Here is a tiny trained network, its code and every weight. The questions are about switching its units off for an input and a target symbol, where a switched-off unit gives its printed mean instead of its output.

import numpy as np


def w(rows, s, z=0):
    codes = np.array(rows[::2]) - 128.0
    scale = np.full(codes.shape[1], s)
    scale[-1] = z or s
    return codes * scale


def norm(h):
    return h / np.sqrt((h * h).mean(-1, keepdims=True) + 1e-5)


def f(y):
    return np.maximum(y, 0)


def softmax(a):
    e = np.exp(a - a.max(-1, keepdims=True))
    return e / e.sum(-1, keepdims=True)


def log_softmax(a):
    a = a - a.max(-1, keepdims=True)
    return a - np.log(np.exp(a).sum(-1, keepdims=True))


def net(x, mask):
    ids = ['αγδζημξφψω'.index(c) for c in x.split()]
    T = len(ids)
    res = E[ids] + P[:T]
    u = 0
    for l in range(3):
        r = norm(res)
        for j in range(2):
            rows = slice(3 * j, 3 * j + 3)
            q, k, v = (r @ M[l][rows].T for M in (Q, K, V))
            z = softmax(np.where(np.tri(T) > 0, q @ k.T / 3**0.5, -1e9)) @ v
            o = O[l][rows]
            res = res + np.where(mask[u + j], z, o[:, -1]) @ o[:, :-1]
        u += 2
        y = f(norm(res) @ A[l][:, :-1].T + A[l][:, -1])
        res = res + np.where(mask[u : u + 4], y, B[l][:, -1]) @ B[l][:, :-1]
        u += 4
    return log_softmax(norm(res)[-1] @ U[:, :-1].T + U[:, -1])


Q, K, V, O, A, B = {}, {}, {}, {}, {}, {}
E = w([
[185,178,191,177,66,89,122,233],'α',
[169,65,118,85,133,146,92,186],'γ',
[75,245,97,102,192,94,149,213],'δ',
[147,142,159,3,127,119,88,94],'ζ',
[190,103,219,119,78,126,70,96],'η',
[173,203,199,118,182,139,110,70],'μ',
[175,179,86,97,154,150,105,179],'ξ',
[47,135,169,64,161,150,173,203],'φ',
[74,175,110,108,140,198,144,98],'ψ',
[174,140,72,112,77,141,230,166],'ω',
],0.018)
P = w([
[122,255,150,49,50,106,92,114],'0',
[133,181,154,120,106,176,114,131],'1',
[143,149,152,132,139,183,136,110],'2',
[144,118,145,111,177,183,143,94],'3',
[141,110,132,114,176,138,155,61],'4',
[152,85,135,112,194,108,161,36],'5',
[139,76,131,117,191,76,161,27],'6',
[122,92,126,99,195,52,149,18],'7',
],0.0091)
Q[0] = w([
[83,127,114,248,93,237,144,121],'L0H1',
[122,93,96,52,230,213,176,99],'L0H1',
[207,132,103,114,153,153,154,107],'L0H1',
[183,151,125,138,192,122,70,151],'L0H2',
[117,137,143,238,68,120,98,187],'L0H2',
[21,154,208,60,94,87,52,121],'L0H2',
],0.015)
K[0] = w([
[132,157,136,134,55,250,110,192],'L0H1',
[93,103,73,130,199,179,234,102],'L0H1',
[111,94,95,89,153,153,174,94],'L0H1',
[199,163,111,140,174,133,77,125],'L0H2',
[147,191,176,48,21,164,98,183],'L0H2',
[40,65,195,182,116,112,55,172],'L0H2',
],0.014)
V[0] = w([
[87,133,175,87,62,156,254,138],'L0H1',
[72,109,159,119,143,102,170,78],'L0H1',
[133,188,82,178,124,172,94,97],'L0H1',
[146,88,143,124,55,172,235,82],'L0H2',
[94,156,175,67,57,137,141,187],'L0H2',
[97,21,126,123,157,76,201,142],'L0H2',
],0.0091)
O[0] = w([
[191,138,128,184,63,143,135,145,253],'L0H1',
[146,158,126,141,103,173,140,89,137],'L0H1',
[101,112,128,218,186,157,82,147,92],'L0H1',
[100,169,86,161,26,114,130,130,108],'L0H2',
[100,81,110,112,70,25,103,166,222],'L0H2',
[131,112,130,115,62,187,254,127,38],'L0H2',
],0.0069,0.0059)
A[0] = w([
[58,168,45,134,161,136,134,99,178],'L0N1',
[187,61,46,149,131,169,140,198,254],'L0N2',
[26,137,102,60,99,214,77,110,137],'L0N3',
[89,9,95,83,120,151,163,207,125],'L0N4',
],0.016,0.00078)
B[0] = w([
[79,58,98,181,166,25,183,56,195],'L0N1',
[223,190,130,191,211,96,43,18,228],'L0N2',
[130,81,60,134,59,34,24,21,198],'L0N3',
[24,254,176,76,56,215,77,157,254],'L0N4',
],0.0085,0.0068)
Q[1] = w([
[115,130,59,31,149,156,92,29],'L1H1',
[185,218,75,171,123,173,151,92],'L1H1',
[194,83,154,118,51,84,96,90],'L1H1',
[168,157,202,195,54,200,95,126],'L1H2',
[147,139,118,98,112,154,120,6],'L1H2',
[114,87,94,81,16,134,163,115],'L1H2',
],0.018)
K[1] = w([
[79,116,171,117,161,201,171,24],'L1H1',
[100,165,59,154,67,139,187,106],'L1H1',
[146,100,189,160,53,97,141,113],'L1H1',
[195,69,171,124,57,153,95,130],'L1H2',
[150,102,124,110,169,165,196,2],'L1H2',
[27,168,166,138,49,169,172,119],'L1H2',
],0.019)
V[1] = w([
[206,145,2,80,159,122,118,133],'L1H1',
[185,193,114,144,196,126,165,139],'L1H1',
[82,139,107,72,202,138,111,109],'L1H1',
[178,163,93,128,147,62,125,155],'L1H2',
[166,105,98,70,157,90,147,101],'L1H2',
[142,148,199,105,119,126,109,77],'L1H2',
],0.017)
O[1] = w([
[7,160,46,114,137,124,114,118,166],'L1H1',
[107,171,129,51,198,56,134,120,123],'L1H1',
[34,83,176,99,143,140,154,102,145],'L1H1',
[139,110,127,117,180,178,124,164,238],'L1H2',
[152,80,97,164,132,202,129,102,159],'L1H2',
[204,157,160,117,144,113,107,94,254],'L1H2',
],0.011,0.008)
A[1] = w([
[149,116,149,161,172,54,174,254,135],'L1N1',
[56,143,122,146,185,118,185,180,46],'L1N2',
[61,144,177,59,40,114,177,184,4],'L1N3',
[79,88,100,108,195,168,167,161,61],'L1N4',
],0.022,0.0014)
B[1] = w([
[99,125,131,49,146,74,64,230,214],'L1N1',
[157,71,120,113,141,207,166,133,208],'L1N2',
[69,209,198,126,20,144,114,134,254],'L1N3',
[116,107,117,143,152,250,177,178,218],'L1N4',
],0.018,0.0094)
Q[2] = w([
[108,157,116,157,129,224,108,38],'L2H1',
[106,200,74,107,195,97,215,118],'L2H1',
[168,137,32,130,194,90,91,30],'L2H1',
[74,4,91,72,66,107,91,104],'L2H2',
[85,151,115,208,201,94,139,103],'L2H2',
[108,110,172,204,124,70,158,196],'L2H2',
],0.015)
K[2] = w([
[168,67,103,104,129,142,227,70],'L2H1',
[101,179,78,99,192,145,113,135],'L2H1',
[144,156,90,144,197,87,161,39],'L2H1',
[118,145,181,108,108,193,4,162],'L2H2',
[101,144,58,99,157,109,94,108],'L2H2',
[109,97,68,86,104,90,92,180],'L2H2',
],0.019)
V[2] = w([
[136,207,173,105,179,125,6,167],'L2H1',
[24,168,102,121,117,83,93,77],'L2H1',
[162,69,86,12,53,195,146,131],'L2H1',
[154,38,33,62,68,70,142,59],'L2H2',
[48,132,112,169,179,103,130,68],'L2H2',
[141,240,92,137,162,112,186,164],'L2H2',
],0.013)
O[2] = w([
[182,166,163,150,145,175,254,33,254],'L2H1',
[61,117,176,175,57,148,40,42,155],'L2H1',
[220,142,154,110,148,186,15,209,164],'L2H1',
[80,219,160,254,216,168,64,173,25],'L2H2',
[71,163,213,55,137,104,36,90,42],'L2H2',
[147,184,32,57,61,153,47,81,130],'L2H2',
],0.0076,0.0075)
A[2] = w([
[125,239,3,178,145,90,145,128,87],'L2N1',
[121,201,111,137,122,144,189,215,121],'L2N2',
[141,230,164,105,149,197,144,153,100],'L2N3',
[18,58,48,215,115,3,140,86,4],'L2N4',
],0.02,0.002)
B[2] = w([
[160,216,16,132,187,184,75,104,209],'L2N1',
[82,91,132,124,151,104,64,45,199],'L2N2',
[103,59,76,171,89,56,153,155,249],'L2N3',
[193,33,48,219,80,43,251,142,181],'L2N4',
],0.016,0.013)
U = w([
[125,105,96,53,136,67,66,211,136],'α',
[158,26,93,63,66,195,23,82,1],'γ',
[74,75,89,85,160,246,159,176,177],'δ',
[101,105,166,196,167,167,45,124,131],'ζ',
[255,133,145,122,108,190,151,162,115],'η',
[103,95,134,44,175,115,125,33,111],'μ',
[123,122,100,113,131,145,136,150,49],'ξ',
[80,155,137,93,26,186,136,151,203],'φ',
[84,31,35,165,104,72,137,123,121],'ψ',
[131,205,18,104,145,170,96,120,170],'ω',
],0.007,0.0038)

Each question gives the input, a string of symbols that net reads in full, and the target symbol t.
The units are the heads (3 rows each of Q, K, V and O) and the neurons (one row each of A and B). Each row of codes is followed by its name. A weight is (code - 128) times the scale printed after its matrix; where a second scale follows, it is the last column's (O, A, B and U).
mask holds one flag per unit, layer by layer, with each layer's heads first. A switched-off unit (its flag False) gives its mean, the last column of its rows in O or B, instead of its output. The means were averaged over made-up inputs and are rounded, as every weight is.
A unit's drop is (log p(t) with every unit on - log p(t) with that unit switched off) / (log p(t) with every unit on - log p(t) with every unit switched off).
The circuit of an input: a set's keep is (log p(t) with only the set's units on - log p(t) with every unit switched off) / (log p(t) with every unit on - log p(t) with every unit switched off). Starting from the 12 units with the biggest drops (on a tie, the unit counted first), units are removed one at a time, each time the one whose removal leaves the highest keep (on an exact tie, the one counted first), for as long as the keep stays at least 0.8.
circuit, biggest first: the units of the circuit, biggest drop first
most important unit: the unit with the biggest drop
k most important neurons: the k neurons with the biggest drops, biggest first
k most important neurons of layer l: the k neurons of layer l with the biggest drops, biggest first
heads that matter: for each layer, one digit per head in row order, 1 if its drop is at least 0.15 and else 0, layers parted by /
input ζ ξ ζ ζ μ φ δ γ, target η: circuit, biggest first => L0H2, L1H1
input γ γ γ, target φ: circuit, biggest first => L0N4, L1N3
input ψ μ γ, target ζ: 3 most important neurons => L0N2, L0N1, L0N3
input η α δ γ, target α: heads that matter => 00 / 10 / 10
input ω γ δ γ, target α: heads that matter => 11 / 00 / 10
input ξ φ α ζ ξ, target δ: most important unit => L0H1
input η η δ ζ γ φ γ, target η: heads that matter => 00 / 10 / 00
input ψ φ φ α ξ, target η: heads that matter => 01 / 10 / 00
input η γ γ α γ, target φ: heads that matter => 11 / 00 / 00
input μ φ ψ δ ξ, target ζ: heads that matter => 00 / 00 / 01
input ξ ζ ξ ζ ω φ ω, target ω: heads that matter => 00 / 00 / 00
input ξ η α γ, target ψ: 4 most important neurons => L2N3, L0N2, L0N4, L1N3
input φ μ δ ψ γ ψ ζ, target ψ: heads that matter => 00 / 00 / 10
input μ δ ζ, target δ: most important unit => L0H2
input μ α η γ, target ψ: 2 most important neurons => L2N3, L0N4
input μ γ γ φ ζ ζ, target φ: circuit, biggest first => L0H2, L0N2, L1N3
input ζ η μ μ μ ω ζ γ, target ω: circuit, biggest first => L0H2, L0N2, L1H1
input δ φ φ η μ, target η: heads that matter => 00 / 10 / 00
input ξ γ η ω δ γ, target ω: heads that matter => 01 / 00 / 00
input δ ζ δ μ, target μ: circuit, biggest first => L1H1
input μ ψ φ ζ, target φ: heads that matter => 01 / 01 / 00
input ω α ζ α μ μ μ γ, target μ: heads that matter => 00 / 01 / 00
input φ η ξ γ, target δ: heads that matter => 11 / 10 / 00
input ψ η η μ δ ξ μ, target δ: 2 most important neurons => L1N4, L0N4
input ζ δ μ μ ψ ξ μ μ, target δ: 2 most important neurons of layer 1 => L1N4, L1N2
